(in the rows, 128 means zero)
Each row is followed by its class.
[117 122 119 132  98 132 125 124 135 128 134 125 144 143 133 152 130 124
 135 127 128 122 126 133 109 134 131 126 137 135 142 133 118 124 129 131
 133 126 124 127 133 116 137  98 140 132 116 109 121 138 129 143]
j_295
[126 140 115 134 130 136 157 142 136 112 138 114 129 135 121 124 138 135
 119 108 139 138 109 136 118 113 123 135 112 125 106 121 134 118 119 139
 139 145 154 124 144 119 128 150 108 121 127 129 131 132 132 152]
j_60
[134 146 115 131 128 157 172 136 156 125 146 117 133 151 128 107 148 128
 116  93 143 129 122 140 127 110 122 122 115 122  83 108 141 119 127 136
 138 142 158 117 141 116 130 141 105 126 145 131 130 119 127 163]
j_60
[116 123 142 121  98 140 108 107 130 159 137 137 161 138 144 141 133 128
 114 110 124 130 130 126 115 136 161 135 130 139 127 122 123 139 132 111
 143 125 124 108 125 117 140  89 144 133 122 129 144 158 125 111]
j_138
[ 90 135 158 117 118 123 133 138 117  88 130  99 115 144 105 181 140  97
 115 166 158 122 105 121 107  95 103 124  91  97 172 102 152  85 123 106
 154 119 144 140 148 171  92 193 151 158 127  83 137 109 145 115]
j_534
[155 150  47 169 191 111 137 237 120 159 124 154 150 175 113  51 153 155
 174  78  94 148 168 124 218 135 128 150 101 143  54 153 150 160 148 197
 115 157 146 102 154  36 159 158  82 103 168 158  76 181 159 214]
j_534
[ 93 137 194 107 115 145 137  94 116  57 138  95  99 104 102 194 132 103
  89 178 183 118  84 121  83  86 101 117  99  91 193  82 160  74 111  85
 157 127 151 148 133 203  63 213 130 162 102  77 154  71 113  89]
j_60
[108  94  56 139  76  98  99 143 125 148 131 112 126 152 138 169 118 143
 169 126  84 147  84 169  79 136 139 148 131 154 127 171  93 115 130 158
 144 135 123 138 134  88 184  48 158  85 109  98 106 195 138 177]
j_76
[163 109 190 102 127 179 198  38 171 147 161 117  94  89 152  80 128 149
 101 115 161 118  80 146  89  80 143  94 162 124  88  94  77 139 116 122
 129 159 135 140 120 150 142  84  95  76 116 179 178  89  80 101]
j_320
[141 138 140 118 138 185 181 116 169 142 154 117 120 161 137  84 157 140
 120  80 149 127  84 156 108  79 146 108 112 119  80  90 125 119 125 123
 143 158 173 115 153 110 142 118  86 105 138 164 159 109 112 162]
j_357
[147 159 167 122 144 185 178 117 145 117 137 134 124 115 127  86 154 122
  98 103 164 119 124 123 133 100 141 102 117 103  93  88 149 129 126 114
 132 145 155 120 144 151 102 167  95 137 136 164 158  90 116 106]
j_153
[151 118 142 111 168 126 156 114 127 125 125 125  93  96 125  97 122 148
 130 138 136 130 102 116 141 105 122 119 133 122 113 129 125 138 126 142
 109 133 127 148 122 133 119 152  95 109 133 155 139 108 119 122]
j_504
[152 106 239  67 134 167 131  43 128 156 138 138 107  57 155 111 112 130
 100 161 167 111 109  95 110 126 170 101 158 120 170 106 113 166 124  69
 125 118  92 141 102 184 101 114 120 148 108 161 199  84  85  11]
j_504
[135 171 129 138 148 147 143 170 134 123 132 142 153 147 118  98 149 117
 107  92 144 132 158 111 167 141 130 135 104 126 106 112 167 139 131 125
 135 130 147 106 140 111 108 173 116 161 147 133 126 128 138 131]
j_60
[145 130 132 133 152 114 128 130 115 105 117 134 121 101 117 121 121 136
 132 152 141 116 136 101 159 131 107 129 144 126 149 131 147 134 130 147
 104 129 114 145 129 129 110 165 107 141 128 133 116 114 133 128]
j_295
[147 138 162 116 147 169 142 124 151 163 147 145 148 143 151  77 147 131
 113  92 151 120 158 112 165 142 154 117 127 124 100 105 127 156 131  97
 128 125 122 108 122 120 132 105 106 142 146 164 163 110 114  98]
j_664
[162 143 156 131 144 149  94 123 127 189 139 183 161 129 158  78 126 118
 120 102 123 127 193  98 193 193 174 126 150 151 118 137 129 194 144  85
 120 100  93  88  96 103 142  78 149 162 153 169 131 131 111  67]
j_76
[102 111 136 123 119  88 120 120 101  76 115  91  87 101 103 180 113 125
 133 192 135 129  85 130  93  87  86 133 118 111 186 129 127  88 111 144
 128 133 134 174 136 162 104 171 131 128 103  83 126 112 134 138]
j_447
[145 149 106 151 152 131 133 185 131 134 122 132 143 157 121  94 137 138
 148 105 119 128 156 120 176 144 124 136 115 126  85 134 144 132 137 158
 114 134 134 115 149  95 145 153  94 125 144 150 116 140 147 160]
j_448
[142 155 104 148 165 125 134 175 119 115 122 133 127 145 112 103 138 126
 142 122 123 134 146 112 182 143 111 137 112 126 108 130 160 139 135 141
 118 129 135 119 147 102 125 168 111 144 148 145 109 139 141 139]
j_76
[103  82 168  91  95 132 152  55 128  85 145  69  59  88 120 187 120 137
 128 181 149 130  31 145  53  67 113 106 121 100 165 100  78  73 108 106
 144 146 138 176 137 192 125 136 115  85  86 109 173  89 108 107]
j_153
[125  96 183  97  99 144 143  62 137 152 151 109 108 102 149 140 127 133
 108 144 145 120  90 133  82 102 148 110 147 124 145 108  89 125 119  89
 149 133 121 125 117 163 129  91 135 111 113 134 166 109 102  80]
j_534
[141 147 189  92 154 175 240  84 170  57 146  77  63 153  93 138 166 118
  91 137 193 126  48 181  69  22  99  94  93  94 130  41 154  66 109 134
 145 171 198 147 170 170  90 210  84 110 145 153 169  44 107 147]
j_504
[152 148  91 140 157 144 166 164 138 118 127 129 118 134 114  84 145 139
 146 104 119 137 126 130 161 115 114 125 115 125  70 122 138 126 136 161
 112 147 145 132 152 104 130 166  83 114 147 158 112 127 140 173]
j_153
[105 163 176 121 125 170 159 133 128  74 132 116 130 137 102 153 155  91
  95 143 171 117 140 110 123 100 108 109  85  94 135  65 181  94 126  94
 146 125 151 131 161 184  63 215 119 177 141  99 151  77 131 110]
j_153
[149 135 129 135 135 142 130 149 132 149 133 139 149 136 135  97 132 133
 131 105 119 124 165 119 155 156 134 126 139 133  92 131 131 146 140 129
 118 125 115 111 138 116 136 126 112 121 141 150 122 128 129 133]
j_448
[ 96 123 119 137  94  95  59 145 105 132 116 137 146 137 134 179 118 111
 129 150 117 129 147 108 123 168 133 143 125 133 178 151 135 126 133  93
 141  99 103 130 106 130 128 115 173 166 119  72 114 154 139 116]
j_60
[149 167 131 158 168 131 128 179 123 146 116 173 151 139 127  73 129 120
 131 107 114 124 193  86 216 166 136 131 136 130 102 143 156 175 148 139
 111 116 117 107 116 100 126 157 132 161 158 147 105 145 142 118]
j_320
[101 116  91 138  76 111  86 149 130 168 129 133 159 166 150 160 127 126
 146 108 105 134 129 152  97 160 156 147 127 145 134 162 100 128 128 124
 153 121 119 110 122  91 164  46 167 126 112  96 126 180 133 148]
j_664
[152 140  79 177 143 110  56 196 119 208 108 197 204 141 161  67 120 129
 153  80  69 120 243  96 209 237 163 151 148 167  75 194 130 202 152 129
 104  88  77  83  90  65 169  52 139 139 147 162  77 185 136 134]
j_448
[129  80 130 126  76 100  65  91 116 197 126 152 136 103 170 140  90 148
 146 143  95 131 134 121 113 182 174 135 183 157 157 179  53 166 130 113
 123 102  66 133  84 113 182   4 176 111  92 118 136 183 113  88]
j_320
[133 148 136 131 126 170 167 148 151 125 144 115 143 159 124 114 149 122
 121  99 139 120 130 141 123 118 127 119 109 120  85  98 148 111 133 131
 141 138 152 114 161 128 128 149 102 120 144 139 138 112 127 151]
j_448
[114 131 171 125 148  98  93 135  91  85 111 130 117  98 108 166 114 111
 124 196 155 114 149  71 173 143 100 127 125 102 206 123 159 120 130 105
 110 103 100 147 127 166  82 208 140 182 119  97 129 105 144  78]
j_295
[136  90 131 112 104 129 108  73 144 181 141 134 121 117 168 109 118 145
 134 115 119 123  99 143  98 133 161 121 160 146 125 144  71 149 126 104
 129 128 112 124 109 108 167  31 134  93 109 148 147 139 105 116]
j_357
[141 137 135 141 119 136 103 141 128 162 123 151 155 133 142 108 126 123
 128 110 117 118 167 110 158 166 155 129 141 135 116 138 129 153 144 113
 126 115 113  99 121 115 147 103 130 135 138 141 126 142 127 106]
j_448
[127 146 142 128 133 156 173 121 146 115 136 113 134 138 118 121 149 129
 108 104 146 134  99 147 107  88 127 125 107 121  98 100 139 116 122 144
 140 148 165 116 152 122 112 153 113 119 133 146 144 128 127 146]
j_138
[128 115 120 123 130 116 118 118 129 137 127 129 107 127 137 122 124 131
 140 135 126 123 110 130 118 122 130 125 135 130 133 141 112 127 129 124
 124 133 126 136 125 116 136 113 127 114 121 133 128 131 129 140]
j_357
[111 137  47 152 111 103 134 188 137 108 122 102 126 167 105 153 137 141
 155 112 104 147  88 162 110 114 109 152 105 139 105 150 137  93 123 178
 144 147 166 132 152  89 154 134 120 111 126 102  99 169 155 214]
j_60
[149 104 160  93 143 158 195  66 150 112 149  94  68  96 128 100 128 156
 123 130 157 127  38 159  68  59 134 107 145 116 107 103  88 110 109 140
 133 169 160 146 144 147 130 130  78  75 103 178 175  91  98 136]
j_357
[ 96 165 103 158 109 122 111 208 125 115 115 142 163 194 107 161 144 101
 137 120 121 134 154 128 136 141 125 146  89 123 133 133 168 107 139 140
 149 116 145 114 151 107 122 152 165 167 139  79 102 169 164 162]
j_320
[106 118 174 108 143  95 112 114  91  82 117 108  85  90 108 169 116 116
 114 200 170 118 111  97 121  99  94 123 117  95 189 114 136 101 125 108
 129 116 114 162 138 184  68 216 145 151 115  95 139  95 139  86]
j_534
[137 134 200 106 162 131 126 104 109 120 125 137 110  87 129 118 126 111
 103 171 175 113 154  80 157 126 126 114 135 104 164 103 145 146 133  82
 123 106 102 135 120 178  79 191 133 167 137 138 155  89 121  59]
j_534
[136 115 209  82 146 161 165  57 134 103 149 110  91  93 134 108 133 128
  95 147 177 111  98 117 112  86 124  95 141 101 143  82 119 118 114  89
 126 133 132 143 136 181  86 162  99 127 114 150 175  61 103  80]
j_357
[121 125 128 117 147  90 113 143  94  99 114 127 107  95 118 139 116 127
 133 170 136 127 126  99 148 139 107 142 127 123 169 147 127 124 119 138
 115 121 106 157 129 132  95 177 129 138 111 114 125 129 140 110]
j_664
[163 115 110 134 138 108 105 122 120 167 123 160 148 104 150  84 113 144
 144 121 103 124 175  95 188 180 139 131 177 154 129 165 105 182 140 136
  93 113  80 121 100  89 152  78 120 129 126 154 106 148 124 118]
j_295
[159 106 167 107 139 121  99  71 108 148 127 148 112  70 150 101 108 132
 123 162 136 119 152  99 149 161 141 120 172 135 157 143 113 169 130  97
 105 106  76 138  93 148 119  97 132 143 115 152 141 114 101  55]
j_76
[144 165 139 136 160 157 140 169 133 143 131 160 166 147 136  73 149 121
 111  89 150 120 185  95 191 154 146 133 113 123  98 115 157 166 136 119
 123 128 130  96 136  99 107 150 108 159 152 155 133 122 133 108]
j_664
[134  92 179 103 100 145 150  48 145 144 150 119 100  92 151 135 112 138
 116 148 142 123  89 141  78 102 143 109 162 130 139 120  75 127 117 111
 133 134 114 149 106 158 142  74 135  93 101 130 162 114  95  95]
j_320
[136 129 149 121 139 150 192 108 144 103 145 110  94 121 117 119 134 140
 120 129 150 135  80 141 100  81 117 115 125 116 101 104 102 113 121 154
 130 158 156 145 151 138 123 149 106  93 117 143 150 113 119 140]
j_320
[123 118  30 162  91  75  53 183 101 171 109 152 157 169 143 138 117 139
 180 108  62 147 141 155 137 186 151 157 146 172 126 204 106 147 143 171
 131 120 105 122 110  54 199  30 159 121 113 106  84 220 145 186]
j_76
[132 114 188  92 135 137 146  65 120  93 143 106  90  70 122 140 119 129
 105 166 171 126 106 104 114 105 115 111 146 106 162 103 118 120 118  93
 124 128 117 153 120 185  91 173 106 139 113 124 163  86 109  77]
j_60
[145 103 100 123 111 133 127 113 147 179 139 131 129 122 157  98 123 160
 145 102 116 132 101 149 111 135 162 132 154 152 100 154  76 147 123 146
 130 142 122 120 118  90 172  40 115  88 111 157 143 160 110 138]
j_664
[139 136 169 121 162 115 100 115 106 121 112 156 125 101 132 100 123 111
 113 149 144 106 180  87 173 153 127 120 147 119 164 128 154 154 133 100
 106 111 103 131 118 147  90 160 132 165 131 135 130 109 131  82]
j_357
[120  93 142 129  95  80  66  93 100 150 114 147 122  87 148 161  92 126
 139 174 103 123 142 108 117 176 137 136 173 143 187 173  88 146 128 112
 118  97  70 151  87 139 140  66 181 128  97  95 119 158 121  84]
j_320
[124 100 109 113 104 132 159  98 147 132 145  97 104 124 136 135 132 145
 138 125 128 130  75 159  76 102 122 124 135 132 119 134  82 114 113 142
 137 146 137 145 132 120 143  81 110  89 108 129 144 127 111 152]
j_664
[132  88 139 108 105 125 151  63 142 140 144 100  83  94 146 134 115 151
 134 141 131 129  55 155  77  98 135 116 155 131 136 137  63 125 113 126
 137 151 128 143 115 136 150  70 117  75 101 136 160 120  98 118]
j_664
[122 158 107 158 141 109 108 180 113 123 108 139 151 154 113 128 134 113
 135 115 110 133 153 117 164 142 122 144 111 128 118 144 165 129 141 145
 128 118 133 110 135 100 117 169 145 152 152 123  97 162 156 151]
j_138
[129 121 176 105 142 156 171  82 145 100 145  91 101 116 116 128 136 144
 112 137 162 131  68 134 104  70 119 115 116 103 121  88 127 102 113 123
 133 142 151 140 146 158 114 167  94 116 124 155 167  96 117 121]
j_138
[118 142  98 137 118 131 146 166 140 117 128 117 133 161 119 129 146 128
 135 106 133 133 105 153 109 112 126 135 106 124 110 131 133 106 121 153
 145 145 156 127 150 104 132 130 124 121 129 119 127 142 140 170]
j_664
[137 141 116 140 148 113 112 172 114 145 123 148 156 141 124  99 136 118
 129 124 119 126 186 101 182 160 126 136 127 132 121 139 151 147 139 128
 121 106 110 109 132 113 113 146 138 158 152 131 103 135 144 124]
j_534
[129 157 129 140 142 135 130 156 126 123 130 139 145 135 125 114 137 118
 112 111 136 133 152 104 158 145 133 138 115 129 122 124 149 140 130 119
 127 124 135 111 129 114 115 160 125 157 138 130 125 139 141 120]
j_60
[148 127 113 128 125 160 177 108 162 151 148 116 138 146 139  90 147 147
 127  78 123 134 109 156 113 101 141 122 132 133  63 116 117 132 128 152
 131 148 149 112 144 102 150  99 100  92 142 172 137 137 117 167]
j_138
[143 135 131 137 124 151 142 142 147 146 137 129 146 150 133 104 143 134
 125  94 126 122 138 146 122 124 139 124 122 131  85 118 130 123 130 140
 132 144 141 113 145 110 144 113 105 103 137 147 129 127 125 152]
j_448
[148 115 155 116 134 150 124  84 128 157 147 139 122 111 154  98 128 131
 122 123 141 128 125 119 132 139 149 113 145 129 122 121 102 155 133  96
 124 122 106 122 114 130 141  89 122 123 126 156 152 121 101  85]
j_76
[139 108 144 100 131 178 218  65 170 118 163  85  79 118 131  93 144 164
 112  96 161 130  24 178  57  36 133 103 129 115  74  83  83 105 109 150
 140 189 187 135 158 130 145 113  61  59 102 173 175  99  99 162]
j_357
[ 95 153 142 126 101 153 141 148 140 114 140 123 152 171 124 160 154 100
 106 117 153 121 125 138 102 119 135 131  88 120 141 101 152 104 122 105
 165 133 155 114 148 129 105 137 145 153 129  95 147 126 130 127]
j_664
[108  96 211  82  94 141 142  38 128 104 142  95  82  74 140 177 113 119
  99 185 171 110  65 129  56  99 129 107 148 104 198 105  96 110 107  72
 146 125 111 159 112 201  95 120 141 132  92 110 186  79  97  52]
j_664
[116 140  39 178 112  97  99 217 127 166 113 139 163 198 131 127 137 133
 170  87  76 144 158 154 142 148 132 154 107 149  91 165 123 138 140 174
 136 138 143 108 135  50 182  79 138 118 144 111  85 191 152 221]
j_447
[124 143 153 123 138 154 140 128 138 118 134 127 132 155 129 111 144 120
 111 110 155 112 130 123 130 109 133 117 110 111 124 100 155 111 128 110
 138 139 153 118 152 131 112 155 117 139 134 131 143 107 130 131]
j_357
[130 125  87 139 129  85  72 152  92 139 114 156 142 123 134 134 114 115
 150 151  98 131 181 102 172 189 119 144 145 147 155 176 139 153 141 129
 109  95  83 134 112 108 126 113 157 159 129 108  91 156 139 119]
j_76
[135 129 156 116 130 165 189  88 160 103 153  92  91 114 123 125 139 141
 110 122 166 135  57 149  81  70 121 113 122 110 108  92 119 106 115 116
 142 157 166 141 141 146 125 149  92 103 126 140 163  93 110 142]
j_60
[105 114 169  97 108 133 132 101 121 104 129 112 116 120 121 178 126 114
 118 163 145 125 113 123  93 113 125 118 117 111 170 111 141 106 123  97
 140 115 122 140 127 175  97 143 137 145 117  91 148 107 122  99]
j_504
[152 189  85 175 158 153 116 233 130 165 124 178 208 188 130  62 155 120
 130  57 105 124 222 108 228 188 150 145 112 149  65 132 175 168 156 158
 111 125 133  77 155  50 145 151 109 162 169 160  89 169 155 155]
j_448
[166 161 166 131 174 164 139 140 123 138 121 162 140 108 132  52 138 121
 108 105 149 118 178  88 197 147 152 112 132 111  96 110 149 167 144 105
 110 124 118 108 125 135 110 170  98 161 149 183 148 106 123  78]
j_153
[171 115 109 137 111 140 103 135 149 223 139 167 185 139 176  59 126 151
 143  69  92 130 186 132 163 202 192 143 161 175  64 158  94 191 148 129
 115 111  92  78 111  66 193   8 122 106 142 183 128 168 117 123]
j_448
[106 111 148 109  93 121 114  91 125 115 139 111 115 109 132 171 118 117
 117 156 141 124 114 121  96 131 122 123 138 122 162 128 118 114 121  93
 141 114 115 143 117 164 115 120 148 139 112  92 141 119 121 102]
j_60
[126 176  90 160 152 132 151 207 136 109 124 144 154 186 105 101 150 113
 134  98 122 130 168 116 185 137 103 135 100 125  84 127 174 121 144 167
 125 129 151 118 158  94 119 178 127 148 157 114  92 145 160 181]
j_320
[126 162 137 141 159 123  86 187 107 144 105 172 171 156 127 111 134 103
 125 122 126 123 204  75 208 181 141 135 105 121 141 134 187 155 144 101
 118  91 109 102 120 118 109 159 142 195 155 113 113 141 150  99]
j_504
[125  91 173  97 119 143 191  54 142  95 153  70  62  88 120 147 130 147
 110 162 172 124  29 160  44  37 110 102 131  98 128  87  87  78 106 128
 145 168 158 160 151 181 117 149  97  72 104 136 172  82 105 127]
j_534
[168 154 175 117 171 174 169 105 131 135 145 151 124 103 136  64 142 127
  99 112 161 125 149 103 166 127 140 109 136 122  99  95 142 166 133 110
 115 143 129 113 136 130 101 160  96 145 145 181 157  94 105  78]
j_76
[155 154 164 120 161 192 219 125 161 115 152 104 107 130 119  68 153 148
 101  93 170 127  88 145 122  48 128 105 111  99  65  71 140 120 115 155
 134 176 184 125 168 135 117 176  63 109 142 180 169  74 111 150]
j_447
[149 121 111 138 132 110 115 130 122 159 124 153 146 111 146 102 117 140
 140 120 109 125 149 110 159 166 139 135 158 150 131 159 107 170 135 147
 109 122 100 121 111  92 148  89 127 126 117 146 119 150 126 126]
j_295
[114 121 124 126 139 115 130 136 127 106 129 108 103 146 114 135 133 133
 139 137 133 129 100 129 131 103 110 125 108 114 136 120 125  98 123 131
 129 137 150 137 147 128 126 153 114 121 122 118 135 122 139 151]
j_357
[118 102 109 125 110 103 113 115 116 123 122 111  96 108 128 155 116 139
 149 154 110 131  93 130 113 127 120 126 131 126 144 144  92 107 120 134
 126 129 118 156 120 136 146 116 127 106 104 120 131 132 126 133]
j_153
[120  89 179 111  72 133 116  44 137 166 143 130 110  96 160 156 103 128
 122 150 121 126  89 136  69 131 163 113 170 139 164 139  57 143 122  89
 145 119 100 133  85 153 158  33 166 105  94 115 159 139  94  76]
j_320
[153  88 137 113 137  93  89  90  97 171 115 157 120  68 161 106  94 155
 139 146 101 132 139 101 145 171 154 132 177 150 151 171  81 178 131 124
  96 109  69 140  84 122 145  67 127 112 103 145 136 151 110  77]
j_504
[141 150 101 145 132 170 188 142 174 126 148 109 132 163 126  92 153 142
 121  72 137 132  90 165 113  93 130 124 111 128  63 105 138 111 121 152
 144 162 180 112 148  99 154 124  86 103 144 153 131 124 123 188]
j_60
[135 157 146 128 162 174 174 141 156 116 143 124 123 164 119  86 159 120
 115  93 164 122 114 134 137  92 130 113  95 109  93  81 156 118 127 115
 139 148 171 108 169 119 112 176  95 130 154 160 144  97 126 145]
j_357
[131 138 140 132 108 146  88 125 126 177 136 164 164 142 157 119 129 110
 122 110 118 124 172 114 149 178 164 127 140 145 136 139 138 166 140  89
 137 104  99  98 107 114 139  75 162 165 138 126 129 148 119  86]
j_76
[109  91  95 125  84  77  55 129 102 172 121 143 147 119 158 158 105 133
 153 143  93 129 147 114 127 192 149 152 154 159 170 187  79 152 134 120
 125 103  77 135  94  96 158  38 171 126 103  95 116 184 135 107]
j_664
[130  99 124 116 141  62  80 108  81 112  99 136  86  67 126 138  92 141
 151 188 116 122 116 101 142 151 120 140 165 130 189 175 109 138 122 135
 104 110  90 158 109 139 114 139 140 128  97 125 117 139 133 100]
j_357
[ 96 148  64 146 102 112 115 196 131 115 124 125 157 192 116 156 148 113
 145 114 119 127 143 143 133 143 111 148  92 135 123 141 161 100 132 146
 147 123 142 120 154  93 126 127 142 145 139  81  95 159 158 186]
j_664
[118 159 113 151 135 135 169 168 141  84 125 114 118 164  97 136 146 118
 126 121 145 127 101 145 119  86  93 126  95 106 106 107 159  84 124 168
 137 151 171 145 166 124 117 183 116 124 141 106 115 123 148 183]
j_320
[149 110  96 137 141  92 109 142 110 150 113 133 113  95 135  95 105 156
 160 143 101 140 117 122 145 139 133 144 157 137 129 172 101 158 130 163
 106 131 105 139 118  96 156 105 115 110 113 147 116 158 131 143]
j_447
[119 116 210  82 134 140 149  80 110  93 132 108  90  84 118 158 119 125
  98 178 171 123  87 105  99  91 126 113 119  99 171  94 132 108 113  98
 130 128 129 151 131 188  78 180 117 143 105 113 175  80 114  64]
j_504
[152 159  99 165 149 158 129 187 150 186 134 159 184 186 146  55 151 136
 143  55 117 135 189 127 188 156 162 136 117 140  61 126 138 172 139 145
 125 132 141  77 134  62 173  84 104 140 162 168 117 155 132 165]
j_447
[117 141 104 138 103 162 176 149 157 113 139 105 120 160 116 136 155 129
 131  97 133 133  73 174  73  80 130 122  92 119  79 106 130  88 122 150
 156 166 178 129 163 117 140 130 106  95 132 133 134 130 134 181]
j_153
[127 150 102 154 153  87  95 190  87 128 104 149 143 128 118 117 122 123
 143 141 109 134 174  96 187 160 119 153 118 134 146 152 152 153 137 152
 110 118 116 123 134  95 119 166 136 162 138 117  96 158 153 136]
j_447
[123 139 124 141 139  84  85 161  98 122 102 156 130 121 122 136 115 115
 140 165 119 124 177  89 181 169 113 139 137 130 168 156 146 148 141 129
 110  92  92 146 111 124 110 157 161 169 130 100 101 149 147 114]
j_320
[117  99 128 115  95 104  60 124 115 179 121 150 158 138 155 155 112 131
 145 136  99 130 152 119 130 184 161 139 142 148 162 164 109 146 128 103
 127  88  83 125  91 118 158  41 162 148 115 103 128 159 127 103]
j_504
[165 146 165 126 173 158 138 130 131 164 131 159 145 116 144  53 134 134
 114 108 150 123 178  89 188 136 146 119 138 121 105 110 141 187 141 111
 108 127 115 112 121 115 123 139  96 156 154 168 148 109 116  99]
j_447
[122 122 174 116 113 128 112 100 115 120 130 134 137 106 137 147 121 111
 111 154 148 107 152  92 132 146 126 115 147 115 170 122 129 137 135  96
 122 112  98 130 117 155 101 137 145 158 115 111 136 109 125  78]
j_295
